Here is a tiny trained network, its code and every weight. The questions are about switching its units off for an input and a class, where a switched-off unit gives its printed mean instead of its output.

import numpy as np


def w(rows, s, z=0):
    codes = np.array(rows[::2]) - 128.0
    scale = np.full(codes.shape[1], s)
    scale[-1] = z or s
    return codes * scale


def norm(h):
    return h / np.sqrt((h * h).mean(-1, keepdims=True) + 1e-5)


def f(y):
    return y / 2 * (1 + np.tanh(0.7978845608 * (y + 0.044715 * y**3)))


def log_softmax(a):
    a = a - a.max(-1, keepdims=True)
    return a - np.log(np.exp(a).sum(-1, keepdims=True))


def net(x, mask):
    res = np.array(x, float).reshape(1, 3) / 4 @ E
    u = 0
    for l in range(2):
        y = f(norm(res) @ A[l][:, :-1].T + A[l][:, -1])
        res = res + np.where(mask[u : u + 8], y, B[l][:, -1]) @ B[l][:, :-1]
        u += 8
    return log_softmax(norm(res)[-1] @ U[:, :-1].T + U[:, -1])


A, B = {}, {}
E = w([
[135,100,90,2],'x0',
[58,145,33,126],'x1',
[207,223,148,122],'x2',
],0.0066)
A[0] = w([
[202,142,120,2,104],'L0N0',
[163,137,204,199,13],'L0N1',
[72,168,114,113,99],'L0N2',
[57,83,199,135,100],'L0N3',
[90,54,107,98,1],'L0N4',
[20,213,120,97,179],'L0N5',
[43,49,76,39,80],'L0N6',
[72,153,75,179,129],'L0N7',
],0.0093,0.0033)
B[0] = w([
[157,206,110,37,245],'L0N0',
[86,129,163,121,194],'L0N1',
[137,65,74,165,135],'L0N2',
[133,149,143,92,170],'L0N3',
[53,5,96,96,155],'L0N4',
[215,105,76,163,186],'L0N5',
[162,10,186,124,253],'L0N6',
[176,165,117,112,174],'L0N7',
],0.011,0.005)
A[1] = w([
[98,121,74,141,130],'L1N0',
[66,112,168,153,42],'L1N1',
[65,6,135,131,37],'L1N2',
[148,175,187,136,231],'L1N3',
[169,136,158,64,67],'L1N4',
[118,171,51,164,71],'L1N5',
[124,174,135,53,2],'L1N6',
[122,141,212,124,145],'L1N7',
],0.012,0.0034)
B[1] = w([
[228,171,150,164,124],'L1N0',
[125,184,104,130,154],'L1N1',
[93,96,232,53,240],'L1N2',
[2,94,142,119,254],'L1N3',
[177,208,138,174,188],'L1N4',
[158,92,84,154,150],'L1N5',
[152,250,176,75,163],'L1N6',
[59,123,20,221,220],'L1N7',
],0.0093,0.0055)
U = w([
[126,75,172,72,226],'0',
[207,135,93,67,1],'1',
[158,253,136,49,123],'2',
[189,153,45,190,126],'3',
[41,139,120,186,151],'4',
],0.022,0.0055)

Each question gives the input, the list of numbers given to net, and the class t.
The units are the neurons (one row each of A and B). Each row of codes is followed by its name. A weight is (code - 128) times the scale printed after its matrix; where a second scale follows, it is the last column's (A, B and U).
mask holds one flag per neuron, layer by layer. A switched-off neuron (its flag False) gives its mean, the last column of its row in B, instead of its output. The means were averaged over made-up inputs and are rounded, as every weight is.
A unit's drop is (log p(t) with every unit on - log p(t) with that unit switched off) / (log p(t) with every unit on - log p(t) with every unit switched off).
The circuit of an input: a set's keep is (log p(t) with only the set's units on - log p(t) with every unit switched off) / (log p(t) with every unit on - log p(t) with every unit switched off). Starting from the 12 units with the biggest drops (on a tie, the unit counted first), units are removed one at a time, each time the one whose removal leaves the highest keep (on an exact tie, the one counted first), for as long as the keep stays at least 0.8.
units of the circuit, in order: the units of the circuit, biggest drop first
k most important neurons: the k neurons with the biggest drops, biggest first
k most important neurons of layer l: the k neurons of layer l with the biggest drops, biggest first
drop when u is switched off: that unit's drop, to one decimal
input [5,-6,-3], class 2: units of the circuit, in order -> L0N0; L1N4
input [6,-4,-2], class 2: units of the circuit, in order -> L0N0
input [1,-7,2], class 2: 2 most important neurons -> L0N0; L1N6
input [3,4,1], class 1: 2 most important neurons of layer 0 -> L0N5; L0N0
input [4,8,6], class 1: 2 most important neurons -> L0N5; L1N7
input [1,3,1], class 1: 2 most important neurons -> L1N7; L0N6
input [2,8,7], class 3: 2 most important neurons of layer 0 -> L0N5; L0N2
input [7,-5,-1], class 2: drop when L0N0 is switched off -> 0.7
input [-8,-2,7], class 4: drop when L1N7 is switched off -> 0.0
input [-1,0,0], class 4: drop when L0N0 is switched off -> 0.7
input [-1,3,6], class 3: 2 most important neurons of layer 1 -> L1N2; L1N5
